[[110, 178, 155, 87, 158],
[121, 171, 196, 101, 164],
[148, 146, 166, 97, 155],
[80, 163, 170, 146, 135],
[143, 147, 177, 103, 156],
[137, 161, 168, 89, 161],
[142, 96, 172, 172, 120],
[98, 186, 187, 101, 162],
[98, 170, 121, 101, 140],
[94, 147, 176, 154, 132],
[140, 118, 152, 138, 131]]
:
[[98, 170, 121, 101, 140],
[140, 118, 152, 138, 131],
[110, 178, 155, 87, 158],
[148, 146, 166, 97, 155],
[137, 161, 168, 89, 161],
[80, 163, 170, 146, 135],
[142, 96, 172, 172, 120],
[94, 147, 176, 154, 132],
[143, 147, 177, 103, 156],
[98, 186, 187, 101, 162],
[121, 171, 196, 101, 164]]

[[94, 128, 101, 100],
[171, 152, 169, 82],
[177, 65, 105, 141],
[203, 153, 102, 121]]
:
[[94, 128, 101, 100],
[203, 153, 102, 121],
[177, 65, 105, 141],
[171, 152, 169, 82]]

[[121, 94, 150, 138, 109],
[105, 80, 117, 119, 143],
[121, 123, 87, 120, 137],
[64, 134, 135, 103, 186]]
:
[[121, 123, 87, 120, 137],
[105, 80, 117, 119, 143],
[64, 134, 135, 103, 186],
[121, 94, 150, 138, 109]]

[[154, 177, 153, 86, 108, 124],
[116, 99, 118, 170, 153, 139],
[127, 177, 188, 65, 134, 138],
[114, 99, 116, 175, 155, 138],
[160, 97, 133, 107, 115, 161],
[160, 111, 108, 132, 107, 137],
[162, 109, 105, 134, 104, 137]]
:
[[162, 109, 105, 134, 104, 137],
[160, 111, 108, 132, 107, 137],
[114, 99, 116, 175, 155, 138],
[116, 99, 118, 170, 153, 139],
[160, 97, 133, 107, 115, 161],
[154, 177, 153, 86, 108, 124],
[127, 177, 188, 65, 134, 138]]

[[90, 184, 105, 106, 163, 132, 81],
[93, 68, 108, 145, 152, 78, 118],
[170, 202, 160, 124, 123, 187, 147],
[141, 126, 91, 199, 179, 162, 142],
[199, 71, 178, 176, 98, 141, 210]]
:
[[141, 126, 91, 199, 179, 162, 142],
[90, 184, 105, 106, 163, 132, 81],
[93, 68, 108, 145, 152, 78, 118],
[170, 202, 160, 124, 123, 187, 147],
[199, 71, 178, 176, 98, 141, 210]]

[[117, 151, 68, 72, 164, 115, 119],
[138, 127, 144, 155, 137, 134, 149],
[138, 104, 155, 172, 142, 136, 161],
[133, 184, 81, 119, 156, 103, 149],
[130, 155, 114, 104, 128, 129, 113],
[147, 127, 181, 179, 114, 148, 146]]
:
[[117, 151, 68, 72, 164, 115, 119],
[133, 184, 81, 119, 156, 103, 149],
[130, 155, 114, 104, 128, 129, 113],
[138, 127, 144, 155, 137, 134, 149],
[138, 104, 155, 172, 142, 136, 161],
[147, 127, 181, 179, 114, 148, 146]]
---
[[122, 119, 135, 128, 132, 123, 110],
[178, 107, 123, 142, 107, 189, 115],
[159, 122, 142, 132, 156, 115, 142],
[118, 114, 132, 138, 151, 80, 134],
[120, 130, 138, 128, 148, 160, 130]]
:
[[178, 107, 123, 142, 107, 189, 115],
[118, 114, 132, 138, 151, 80, 134],
[122, 119, 135, 128, 132, 123, 110],
[120, 130, 138, 128, 148, 160, 130],
[159, 122, 142, 132, 156, 115, 142]]

[[177, 137, 64, 167, 125, 180, 84, 143, 116, 146, 155],
[176, 143, 62, 164, 124, 170, 85, 150, 112, 136, 149],
[170, 151, 63, 150, 157, 150, 88, 138, 109, 126, 138],
[163, 147, 71, 162, 147, 160, 84, 147, 127, 116, 133],
[135, 113, 108, 123, 144, 120, 124, 128, 149, 149, 102],
[128, 115, 113, 132, 160, 120, 121, 133, 130, 135, 101],
[131, 146, 126, 125, 128, 125, 132, 130, 127, 128, 106],
[174, 151, 58, 151, 151, 153, 86, 142, 105, 127, 143]]
:
[[174, 151, 58, 151, 151, 153, 86, 142, 105, 127, 143],
[176, 143, 62, 164, 124, 170, 85, 150, 112, 136, 149],
[170, 151, 63, 150, 157, 150, 88, 138, 109, 126, 138],
[177, 137, 64, 167, 125, 180, 84, 143, 116, 146, 155],
[163, 147, 71, 162, 147, 160, 84, 147, 127, 116, 133],
[135, 113, 108, 123, 144, 120, 124, 128, 149, 149, 102],
[128, 115, 113, 132, 160, 120, 121, 133, 130, 135, 101],
[131, 146, 126, 125, 128, 125, 132, 130, 127, 128, 106]]

[[147, 137, 135, 121, 128, 111, 127, 110, 127, 129, 118, 105, 150, 124, 121],
[141, 142, 64, 169, 150, 151, 119, 142, 125, 135, 136, 86, 139, 117, 95],
[61, 120, 140, 145, 108, 91, 77, 110, 151, 107, 127, 103, 103, 103, 111],
[134, 130, 156, 105, 117, 73, 120, 84, 140, 116, 104, 103, 163, 125, 120]]
:
[[141, 142, 64, 169, 150, 151, 119, 142, 125, 135, 136, 86, 139, 117, 95],
[147, 137, 135, 121, 128, 111, 127, 110, 127, 129, 118, 105, 150, 124, 121],
[61, 120, 140, 145, 108, 91, 77, 110, 151, 107, 127, 103, 103, 103, 111],
[134, 130, 156, 105, 117, 73, 120, 84, 140, 116, 104, 103, 163, 125, 120]]

[[111, 143, 166, 141, 133, 119, 149, 79, 150, 132, 104, 162],
[98, 147, 95, 133, 123, 139, 170, 86, 102, 110, 113, 135],
[162, 158, 143, 145, 142, 127, 127, 76, 169, 97, 122, 97],
[146, 97, 109, 141, 98, 126, 124, 83, 122, 173, 138, 113],
[101, 108, 135, 137, 102, 130, 135, 79, 146, 208, 117, 172],
[89, 114, 110, 137, 97, 129, 105, 78, 155, 168, 128, 148]]
:
[[98, 147, 95, 133, 123, 139, 170, 86, 102, 110, 113, 135],
[146, 97, 109, 141, 98, 126, 124, 83, 122, 173, 138, 113],
[89, 114, 110, 137, 97, 129, 105, 78, 155, 168, 128, 148],
[101, 108, 135, 137, 102, 130, 135, 79, 146, 208, 117, 172],
[162, 158, 143, 145, 142, 127, 127, 76, 169, 97, 122, 97],
[111, 143, 166, 141, 133, 119, 149, 79, 150, 132, 104, 162]]

[[117, 169, 121, 181, 136],
[78, 147, 151, 172, 138],
[135, 161, 100, 155, 115],
[155, 94, 99, 92, 102],
[99, 172, 107, 164, 142],
[126, 178, 88, 167, 131],
[176, 139, 60, 130, 85],
[86, 186, 122, 186, 145]]
:
[[176, 139, 60, 130, 85],
[126, 178, 88, 167, 131],
[155, 94, 99, 92, 102],
[135, 161, 100, 155, 115],
[99, 172, 107, 164, 142],
[117, 169, 121, 181, 136],
[86, 186, 122, 186, 145],
[78, 147, 151, 172, 138]]

[[146, 102, 111, 167, 136, 184, 108, 100, 121, 183, 142, 139, 85, 103, 142, 140],
[142, 101, 106, 138, 133, 137, 98, 93, 124, 136, 142, 113, 156, 123, 124, 129],
[187, 114, 143, 104, 164, 114, 121, 116, 158, 113, 185, 146, 147, 146, 164, 166]]
:
[[142, 101, 106, 138, 133, 137, 98, 93, 124, 136, 142, 113, 156, 123, 124, 129],
[146, 102, 111, 167, 136, 184, 108, 100, 121, 183, 142, 139, 85, 103, 142, 140],
[187, 114, 143, 104, 164, 114, 121, 116, 158, 113, 185, 146, 147, 146, 164, 166]]
